In the rows, 128 means zero.
[111 114 174 155 107 183 137 188 142 126  91 136 138 119 112 103  82 113
 166 128 126 131  88 136 153 126 125 128 119 130 185  90 123 143 122 177
 122 102 125 113 135 120 115 117 151  94 112] | peri
[175 156 169 187 123 163 114 156 122 163  96 147  42 131 117 118  98 134
 155 135 142 191 107 123 130 118 122 131 104 174 197 100 145 105 165 142
  89 100  51 102  91 144 158  62 126 103 112] | zom
[188 111 152 127 123 193 125 139 131 108 123 128 138 150 127 120 103 107
 123 140 128 135 120 150 140 145  96 143  86 133 188  45 102 102 121 156
 102 131 133  87 126 143 138 142 144  95 144] | peri
[189 120 143 120 123 140 130 147 107 149 108 124 111 121 149 137 104 139
 150 119 116 162 134 118 164 124 135 114  75 127 157  82 130 116 153 134
  96 131  96 111 139 142 170  78 114 104 121] | zom
[164 136 177  89 119 145 153 161 125 143 111 122 131 140 143 132  75 168
 129  85 171 132 126 139 136 106 147 133  73 151 172 112 131 144 116 141
 121 106 126  89 156 131 164  74 109 111 124] | surot
[120 129 146 113  91 161 147 189 120 173 143  93 105 105 153 135  57 179
 204 129 126 162 124 146 162 111 154 174  95 140 156 107 126 126 160 172
 102 105  59 134 139 119 155  44  94  95 110] | surot
[ 99 143 132 123 113  96 120 153 130 163 102 139 115 119 132 127  84 161
 165 113 150 148 105 155 166 123 140 117 106 149 151 152 128 140 123 172
 110 100  65 114 134 131 127  61 127 103 110] | surot
[161  84 130 143 117 154 143 132 124 140 139 114  76 134 118 137 123  93
 142 120 112 149 105 143 159 148 130 113  48 105 185  37 136 126 151 168
 107 107 112 101 148 147 177 113 117  87 139] | peri
[208 145 153 133 124 169 114 170 115 144  98 127 109 161 143 122  70 137
 144 129 124 169 122 146 128 113 183 150  93 141 179  80 132 131 119 165
 116 113  70 113 132 120 143  78 115 172 138] | zom
[149 111 153 137 129 187 131 147 138 146 129  85 137 116 113 100 125 104
 170 123 106 148 120 136 154 129  75 137  84 140 186  92 130 102 119 166
  61 143 107  94 163 135 161 117 140 111 111] | peri
[153 149 129 147 134 150 122 156 125 129 133 107 122 136 128 107 106 106
 173  96 124 162 124 140 126 140 125 179 121 151 144 118 124 139 150 166
 112 123  99 111 120 141 135 104 136 118 124] | surot
[106 136 118 103 105 183 137 150 102 133 123 117 131 123 152  98  74 156
 124 125 137 147 143 158 125 119 180 141 110 163 142 140 107  95 110 153
 128  87  97 123 161 124 126  73  89 156 125] | surot
[166 108 136 141 124 182 149 153 123 154 110 110 124 117 120  89  80 188
 151  32 123 171 135 136 123 141 129 122 106 155 217  86 131  97 151 151
  86 101 148  93 139 139 176  67 123 103 128] | Fote
[141 135 203 152 144 203 201 151 141 149  86 134  72 131 117 121 113 155
 203 115 136 160 121 141 145 103 134 110  93 184 194 109 121 106 138 193
 105  80  33 120  52 131 164  82 137  82 127] | peri
[144 113 160 136 123 161 125 169 110 163  85 113  86 132 148 140  84 158
 196 126 127 201 108 137 158 102 156 140  80 167 203  94 136  91 166 161
  96 152  59  86 127 130 181  80 100 120 116] | zom
[170 119 184 189 107 181 124 148 107 143  89 150 118 135 106 146  80 121
 156 128 131 194 111 145 158 116 174 108  88 131 215  29 155  97 157 147
  95  89  80 116  94 127 152  76 147  74 106] | peri
[200 132 132 176 132 193 131 134  93 162  83  91  71 144 128 115  72 156
 128 106 120 189 119 128 134 116 148 178 108 159 204  84 143  84 166 167
 113 108 132  96 161 120 175 100  75 139 152] | Fote
[ 92 127 122 212 136 122 119 110 129 109 125 135 124 137 122 123 138  79
 101 126 138 161  96 120 122 136  88  93 124  96 152  84 133 155 137 121
  79 121 183  97 136 121 129 202 164 108 129] | peri
[120 120 174 150 108 150 138 126 125 114 130 134 127 120 100 121 153 124
 135 134 148 151 125  94 125 128 113 106 121 114 167  84 139 124 130 137
 117 113 119 124 117 118 145 112 115  91 107] | peri
[174 113 159 149 117 184 128 143 127 167 104  91 153 123 120 101 223 102
 147 124 140 189 115 113 207 113 138 122 104 137 198  41 135  87 174 146
  53 113  99 108 122 122 155  95 156  75 142] | peri
[159 113 143 116 120 185 133 149 141 123 129 135 147 141 115 113  99 111
 133  92 115 138 112 132 118 161  50 119  70 143 163  88 120 126 151 154
  85 119 165 104 160 134 146 142 123  98 127] | peri
[145 124 162 105 114 192 149  98 123 137 119 110 145 118 113 113 125 124
 113 137  74 153  84  50 166 159 152  94 119 140 175  64 139 117 125 137
  91 118 112 156 128 101 156 114 126  87 142] | peri
[123 125 146 110  97 185 115 147 141 150 145 107 108 125  89 120  93 109
 152 128 112 130 125 138 144 157  87  99  84 132 165  60 122 132 134 174
  91 130  89  94 136 127 183  79 145  77 125] | peri
[165 112 182 150  91 204 134 142 121 116 158 135 173 116  98 123 100 104
 130 148  88 200  98 139 155 131  97 102 137 129 180  25 135  96 134 156
  79 122 130 105 161 123 126 149 142  69 142] | peri
[176 139 124 229 112 168 130 127 154 168 133 114 104 135  99  91  89 133
 101 112 130 182 143 145 121 147 104 103 109 137 178  84 155 102 179 165
  79  97  80 121 129 129 192  77 120  87 139] | Fote
[130 111 119  95 144 113 109 136 117 146  89 159 111 122 147 153 124 165
 103 131 154 110 136 110 133 109 163 100 100 117 151 134 127 129 120  90
 177 142 117 114 110 152 129 119 128 145 141] | zom
[186 148 157 168 129 174 113 119 134 180 104 115 102 138 120 112 117 126
 181 109 130 143 152 118 135 125  95 162  89 151 168  84 159  91 147 155
  87 110 102 122 120 165 177  91 150 110 122] | zom
[157 125 109 119 129 152 133 121 130 116 120 145 130 133 142 117  97 135
  93 136 131 128 130 129 133 109 147 105  72 119 126 127 151 148 127 153
 132 108 101 107 147 134 144 124 166 123 114] | Fote
[167 117 147 104 113 143 111 153 133 167  98 119 102 125 143 132  78 153
 155 129 135 159 114 108 149 114 159 110  87 154 186  77 136 100 147 137
 103 109  56 107 122 121 156  55 130  87 134] | zom
[168 124 189 175 119 187 125 165 140 104 152  98 133 128 102 107  89 107
 149 129 108 181  60 147 149 111  72 143  98 111 202  92 141 109 150 159
 121 124 108 109 127 125 155 116 125  81 134] | peri
[108 127 110  55 134 126 135 149 124 165 126 136 145  80 151 116 112 148
 108 130 122 124  44 121 135 117 138 128 113 144 104 168 119 142  92 129
 114 136  98  91 140 132 147 100  98 138 151] | surot
[155 158 135 186 125 178 134 178 130 145  87 103 117 129  81 113  79 144
 156 104  79 181 174 117 100 132 143 180 148 199 195 124 132 133 166 156
 105  99 117 105 154 109 137  94 116 129 139] | Fote
[140 135 118  92 121 151 137 180 125 165 119 113  95 132 155 151  50 171
 159 130 113 164 138 145 111 104 161 162 112 163 152 114 117 127 134 137
 130 123  86 129 151 119 130  62  88 120 117] | surot
[138 137 165  62 119 250 145 160 131 189 118 114 123 110 166  91 105 140
 165 137 142 128 135 143 157 116 184 184  86 164 172 106 107 131 122 156
 115  99  75 119 120 133 146  57  54 126 160] | surot
[161 142 177 252 101 167 125 170 118 104 106 135 102 132  86 137  64 143
 175 122 130 194 141 123 110 107  65 156 126 186 230  84 141 134 171 167
 106  53  94 129 138 108 146 110 144  69 108] | zom
[149 138 123 133 136 118 116 160 132 138 103 146 123 123 142 149 143 138
 117 111 131 144 135 125 128 126  86 143 119 175 157  96 141 141 116 105
  99 138 148 130 132  98 128 132  97 150 122] | zom
---
[144 117 157  89 113 146 148 163 121 140 143 133 119 132 104 131 137 125
 112 145 137 148 137 127 104 130 121 176 117 101 138 164  85 120 160 111
 149 129 127 116 123 105 126 125  82 133 111] | temag
[138 134 196 120 111 149 143 160 146 155 161 126 109 120 114 135 147 233
 105 141 142 161 145 106 107 148  97 171 130 199 132 208  63 123 171  95
 154  91 115 127 115 104 108 132 205  95 119] | Konun
[130 129 137 113 104 140 136 154 144 154 148 126  98 130 116 118 140 205
 119 128 134 152 140 105 117 132 149 144 132 190 128 183  67 130 156 105
 156 117 129 123 118 106 122 132 176 110 121] | Konun
[126 135 169  79 151 167 130 123 147 107 142 126 108 130 102 146 154 204
 113 173 138 167 153 119 105 165  87 159 103 221 112 179  95 140 155 134
 141 106 160 159 127 106 105 132 235  88 137] | tasi
[137 141 136  82 113 133 144 146 139 148 147 120  83 147 114 119 139 182
  97 135 167 158 146 105 102 140 114 162 130 167 140 191  51 127 171 103
 157 123 139 113 113  73 133 132 150 122 108] | Konun
[163 125 235 143 147 158 133 158 123 128 125 125 150 117 137 139 141 177
 109 160 113 122 136 116  94 129  82 194 103 146 152 118 113 121 165 112
 135  94 102 130 105 116  85 101 142 126 111] | temag
[128 115 164 108 124 161 127 145 144 109 169 125 129 113 107 140 133 148
 128 155 125 152 117 116 116 121 113 146 121 150 119 154 124 136 151 121
 121 123 134 128 134 133 114 121 168  96 123] | tibam
[118 127 188  99 145 127 148 137 141 167 127 121 117 124 122  98 143 235
 102 132 138 121 144  98 104 137  90 178 128 202 139 182  59 132 174  90
 159 126 117 109 123  96 105 125 179 129 110] | Konun
[149 138 128  74 169 143 154 116 128 145  90 118 126 131 113 108 141  89
 127 159 158 136 150 128  81 136  97 156 101 129 137 110 106 129  96 164
 146 128 148 130 129  86 136 127 127 113 131] | tasi
[151 117 222 106 126 157 134 153 109 128 155 128 133 124 116 130 137 159
 111 141 130 134 134 122 111 129 104 172 123 105 170 152  76 119 147 102
 146  98 118 114 115 129 119 127 103  87 112] | temag
[131 128 109 103  52 140 137 140 124 127 161 129 120 129 109 127 118 106
 135 139 128 148 117 126 128 129 100 140 134 132 131 143 100 139 124 107
 135 129 143 131 129 126 141 147 125 112 133] | tibam
[138 137  76  46 185 122 157 110 118 150  89 119  98 129 105 104 135  21
 107 204 160 126 154 151  79 111  93 136 117  83 147 101  76 139  92 163
 148 148 149 108  99  65 136 123 100 139 137] | tasi
[140 129 181  95 133 142 129 121 140 118 139 133 137 129 118 125 145 152
 124 157 150 133 144 122 109 139  97 132 120 195 121 126 113 130 139 146
 142 114 152 147 131 111 105 130 196 114 135] | tasi
[131 129 204 111 132 141 137 135 127 164 118 124 111 115 140 127 149 206
  87 148 137 120 150 113  98 131  90 166 126 191 149 170  84 124 170  99
 153 112 114 111  95 103 110 102 180 129 121] | Konun
[155 141 140  79 148 149 134 128 138 143 111 129 113 141 120 121 140 132
 132 161 134 150 149 120  90  91 106 143 102 189 123 131 124 137 125 150
 152 113 150 131 130 113 115 125 164 107 139] | tasi
[114 126 122  97 148 144 135 104 124  97 168 123 111 122  94 151 128 155
  98 165 148 135 109 128 117 101 110 145 129 171 111 153  75 134 152 101
 124 130 131 147 123 126 111 136 201 101 140] | geke
[139 106 235 103 140 146 137 142 123 124 125 142 150 115 140 116 126 157
 118 147 123 122 136 129 106 133  87 174 112 118 145 133 128 116 144 116
 141  99 112 107 118 141 112 133 119 124 108] | temag
[133 125 150  86 151 135 128 119 132 120 129 122 135 117 112 117 121 115
 121 161 131 127 120 125  96 124  98 166 126 112 151 104 107 132 136 120
 137 126 134 123 110 132  97 108 125 114 121] | tibam
[149 149 137 101 160 142 133 108 128 165  97 119 127 123 114 123 138 129
 137 163 166 138 151 123 113 149 117 132 107 148 123 110 134 136 110 144
 145 142 149 130 135  95 124 121 134 109 134] | tasi
[149 143 181  75 143 163 117 126 168 104 126 121 107 119 117 129 133 188
 134 168 125 166 154 108 105 188  92 160  95 235 103 164 110 137 141 150
 158 108 152 154 143 113 104 114 216  86 134] | tasi
[131 119 164  80 132 139 132 135 139 118 173 138 118 126 111 149 144 112
 117 154 142 158 116 113 112 117 113 152 129 114 132 161  99 129 144  78
 136 131 138 134 132 140 119  98 123 101 119] | tibam
[138 134  98  71 148 148 137 133 135 133 122 121 102 115 102 122 146 128
 126 171 151 151 150 125 100 126 128 129 111 167 120 141  94 136 128 143
 139 127 152 135 132 103 129 131 156 102 132] | tasi
[127 136 116  75 134 141 124 112 137 129 141 123 113 121 103 130 124 147
 131 125 143 130 134 124 112 137 105 154 121 176 123 147  88 141 135 125
 151 130 154 142 132 117 112 104 187  93 123] | tasi
[143 131 150  90 159 154 135 122 142 132 106 115 120 122 123 137 142 121
 115 172 146 133 156 128  94 117 110 141 101 181 113 129 102 140 129 154
 136 109 164 143 130 106  96 129 188 108 131] | tasi
[ 97 137 108  86 147 147 175 119 118 139 104 123 114 122 108 122 139  99
 113 162 147 141 144 143  97 126 116 135 112 145 123 145  98 111 129 140
 136 145 147 123 107 100 131 129 139 121 122] | tasi
[143 118 205  63 120 170 142 203 134 145 156 123 133 122 129 139 134 149
 100 155 136 151 130 120 107 139 102 195 132 104 140 157  84 132 154 137
 148 104 121 124 113 100 113 124 119  88 112] | temag
[117 102 200 123  98 144 132 151 137 133 155 124 140 131 144 138 131 214
 123 117 127 142 115 138 116 144 111 168 134 156 122 155  95 119 174  89
 130 119 102 114 135 134 125 126 146 117 107] | temag
[112 132 123 109 154 159 135 131 140  99 145 126 116 110 104 144 131 141
 116 147 133 123  98 121 130 117 120 141 115 208 110 158  89 149 162 107
 111 113 133 150 116 134 104 141 201 113 141] | geke
[139 124 176 116 107 162 136 169 104 109 163 140 121 126 126 137 135 156
 106 138 142 160 127 115 111 136 136 173 110 123 141 168  96 119 162 104
 150 102 120  45 126 131 118 125 117 109 107] | temag
[149 117 210  83 126 141 148 141 125 140 143 113 125 122 121 127 135 165
 106 151 138 154 124 117 124 134  90 185 108 120 138 143 101 120 158 109
 149 112 124 118 112 116 109 121 121 110 123] | temag
[134 120 184  95 127 154 138 157 129 132 155 119 121 127 135 139 126 145
 107 144 131 137 126 122 109 125 102 180 120  98 141 151  86 114 151 102
 139 109 109 125 114 128 116 125 118 120 124] | temag
[145 139 169  92 156 162 124 114 155 131 107 121 115 128 106 133 154 188
 159 170 125 147 147 105  90 146  98 164 101 198 117 131 107 138 134 142
 139 110 144 149 139  95 100 118 208 105 125] | tasi
[140 132 103  91 140 155 137 126 134 131 115 128 113 124 104 119 138 129
 132 160 140 152 139 116 114 141 108 129 108 159 117 129  99 136 109 196
 148 130 109 136 136 103 127 124 154 105 124] | tasi
[150 118 190  95 107 159 182 167 146 131 159 128 124 121 125 134 141 152
 113 139 115 160 138 120 117 152 115 179 119 126 136 157 111 124 146 107
 152 106 124 120 108 138 127 125 103 112 114] | temag
[130 127 179  98 131 130 144 147 122 160 121 119 111 119 125 125 128 196
 107 142 138 142 150 122  85 121  99 163 120 167 141 188  54 128 161 102
 156 120 135 112 101  86 118 127 159 129 115] | Konun
[130 128 150  77 121 138 138 145 132 114 185 129 144 131 117 140 141 105
 125 155 139 154 109 135 120 123 146 159 130 122 121 162 102 138 143 120
 143 119 147 153 133 152 120 134 135 100 118] | tibam
[120 143  76 101 127 138 125 132 139 134 135 122  98 115 116 131 126 174
 116 131 142 161 130  99 117 146 127 137 131 179 112 142  89 138 131 128
 148 125 147 152 148  94 138 156 175  90 133] | tasi
[103 138  35 130 132 106 124 114 132 109 152 126  99 122 102 138 117 174
 115 137 147 144 113 132 131 115 132 115 142 139 109 152  89 116 145 102
 122 149 139 131 129 111 130 150 183 117 138] | geke
[131 140  64  75 136 146 128 124 142 133 141 128 100 124  98 126 136 121
 118 173 146 155 149 134 119 136 127 125 124 157 138 156  94 124 132 140
 146 129 120 139 130  98 130 140 151  91 135] | tasi
[102 126 146 112 156 116 127 133 152  99 139 110 114 111 117 135 124 179
 108 155 134  90 102 123 102  96  99 163 127 209 128 138  88 142 143  98
 123 121 127 145 123 120  90 141 227 114 136] | geke
[141  96 235 119 134 156 149 168 137 129 153  96 133 123 144 134 147 161
 114 148 120 132 127 120 113 125 103 179 119 123 148 146 128 118 167 114
 134  94 105 139 119 149  95 111 142 120 109] | temag
[119 124  98 118 127 142 128 135 132 105 174 125 102 125 101 136 138 170
 108 144 147 146 119 118 136 114 131 131 138 191 111 178  88 147 152  98
 120 123 149 151 135 163 128 150 214 112 141] | geke
[107 144 100  98 160  64 134 117 138  92 142 115 102 119  77 119 138 157
 104 157 161 161 118 121 122 100 104 148 150 186 131 145  63 169 151 100
 128  91 146 140 101 117 128 156 207 168 139] | geke
[139 140 135  86 161 139 141 122 143 146 101 118 144 141 114 129 141 108
 118 171 148 146 164 129 103 137  96 130 105 151 120 130 110 135 117 145
 152 111 141 131 128  92 115 125 163 115 139] | tasi
[150 117 216 109  81 182 150 169 135 148 155 150 133 136 141 148 151 119
 116 159 129 150 149 126 119 136 132 137 122 122 133 177 110 116 164 141
 144  83 128 128 106 141 122 124 101 109  99] | temag
[126 124 149  99 102 158 120 150 126 149 207 132 128  90 116 128 134 135
  79 136 130 175 134 116 104 131 126 158 136 107 135 161  86 110 147  96
 150 127 130 118 124 114 133 134  91 116 111] | temag
[115 135 117 112 148 108 138 126 130 124 146 125 101 139 111 140 135 155
  97 144 147 133 120 129 118 106 126 135 119 176 128 161  81 142 136 107
 119 133 143 143 121 119 106 136 180 116 133] | geke
[123 127 132 110 129 128 129 126 139 105 156 133 115 128 116 131 124 153
 123 149 128 139 109 123 132 112 116 135 137 126 117 170  98 131 159 103
 137 130 122 143 131 134 119 124 154  99 134] | tibam
[126 123 228 109 166 142 120 131 146 117 137 127 147 126 132 144 126 163
 127 157 123 112 113 128 115 126  95 180 113 142 127 121 136 133 152 121
 156 100 113 144 127 139  93 115 183 115 128] | tibam
[109 127  67 129 128  88 126 109 134  97 153 126  92 115  99 136 114 192
 113 137 153 128 118 121 120 103 104 114 151 210  94 152  65 149 142  85
 116 138 145 135 127 125 120 144 205 118 139] | geke
---
[147  74 135 138 151 131 135 140 135 118 146 119 121 118 102 107 131 146
 128 131 140 167 115 145 124 119 123 108 122 139 132 154 177 134 128 144
 132 117 118 141 147 147 127 142  95 164 142] | fopav
[118  84 144 133 177 158 118 134 125 134 121 120 135 115 108 107 120 112
 130 125 145 108 125 141 163 148 140  91 126 167 125 142 148 104 149 165
 128 144 158 128 140 132 150 154 118 167 139] | fopav
[152  81 167  99 144  81 104 130 131 146 131 140 121 119 119  82 166 166
 129 118 140 222 113 138  68  87 122 165 126 103 132 156 167 179  18  79
 160  86 108 136 155 214 121 124 103  96 159] | Bim
[141 119 122 130 131 141 116 147 129 127 142 139 121 113 113 141 118 128
 129 140 139 113 127 149 134 151 129 114 124 125 140 149 146 118  67 142
  96 135  97 125 155 194 120 142  77 183 123] | Bim
[135 152 115 146 130 134 125 149 141 114 157 120 105 101  94 156 113 146
 128 129 139  87 122 164 133 144 103 113 115 123 131 123 153 148 174 133
 111 142 113 125 159 142  64 111  50 181 137] | Kimo
[132 105 124 128 139 150 131 143 128 133 137 104 133 103  95 121 127 126
 131 121 136 107 134 141 136 131 120  83 127 161 134 152 175 118 183 171
 119 120 112 134 151 138  99 132  42 180 147] | fopav
[124 140 121 137 129 128 125 135 133 122 142 134 113 116 139 126 132 160
 123 147 144 130 121 141 100 144 120 135 131 110 128 121 143 141 113 129
 102 154 107 160 146 159  98 132  54 162 129] | Kimo
[122 144 118 131 163 138 116 145 152 139 147 120 131 107  88 114 156 105
 123  99 148  90 124 152 131 131 127  89 109 156 125 135 163 116 167 172
 123 133 107 127 159 176  99 135  64 177 142] | fopav
[122 114 120 147 178 152 118 137 125 120 131 152 130 114 136 140 106 137
 118 126 104 126 121 146 104 144 122  87 127 160 126 164 173 120  48 156
 131 163 124 121 160 167 152 172  74 186 129] | fopav
[116 108 126 147 178 168 127 187 149 129 143 106 143 101  93  93 121 121
 126 129 123  98 130 147 163 130 126  83 122 144 124 139 167 102 191 187
 117 127 125 138 155 121 146 164  91 176 143] | fopav
[138 142 126 122 129 124 117 138 132 123 148 132 114 112 104 145 139 142
 127 125 149 117 110 159  98 109 120 119 124 145 138 142 147 166 117 118
 128 122 121 118 151 162  61 121  65 164 148] | Kimo
[109 149 101 129 136 136 118 137 131 117 163 132 111  96 124 147 117 136
 129 123 139  97 121 155 101 131 121 125 144 133 124 116 153 151 147 130
 129 148 159 115 150 148  84 121  63 153 118] | Kimo
[121 150 110 118 155 126 124 131 133 117 158 132  96  94  93 145 122 153
 130 132 134 115 120 162 107 127 132 159 121  61 129 120 156 137 148 113
  96 165 152 142 150 178  68 126 102 165 117] | Kimo
[132 114 123 107 190 106 115 135 146 144 139 130 126 109 163  66 156 114
 123 130 129 151 111  98  80 121 141 107 119 129  91 130 172 130 141 149
 139 142 118 132 150 180  96 130  73 144 145] | Bim
[128 141 104 126 155 110 138 133 122 122 157 123  95 106  95 140 125 152
 125 131 123 111 134 148 123 129 128 152 124  74 135 119 159 159 144 117
 103 150 131 134 154 175 109 142 115 160 122] | Kimo
[136 156 120 134 156 129 128 135 155 115 157 139 107 107 117 130 129 150
 122 124 144 126 111 153  90 125 121 145 125  96 129 120 167 150 134 123
 109 148 113 131 153 153  94 130  82 185 135] | Kimo
[138 105 117 151 129 164 122 147 137 120 140 105 111 109  45 153 104 142
 143 129 137  89 135 155 179 134 106  77 127 138 125 164 157 119 146 159
 111 108 119 136 137 169  96 128  73 171 139] | Bim
[142 105 130 106 127 119 116 138 146 134 144 120 140 109  90 112 146 123
 121 132 142 145 122 146 103 117 121 115 117 158 132 144 162 172  80 124
 143  98 116 130 145 180 139 128  71 128 146] | Bim
[141 176 119  87 150  75 103 131 161 129 147 154 118 113  91 121 162 129
 119 123 124 130 114 153 127  77 118 144  96  64 133 137 183 192  34  94
 148  99 106 125 167 213 128 117 123 110 156] | Bim
[117 152  92 117 217 139 119 138 155 124 148 122 143  88  62 100 135 119
 122 130 132  71 125 145 147 143 131 110 111 131 124 131 164 136 195 142
 164 143 185 125 152 117 180 165 145 147 131] | Bim
[110 131 118 123 156 123 125 128 139 113 157 147 122 100 141 132 141 162
 123 133 141 131 114 157  63 127 127 144 126 151 132 122 191 201 139  92
 159 135 157 120 165 142  86 126  54 152 121] | Kimo
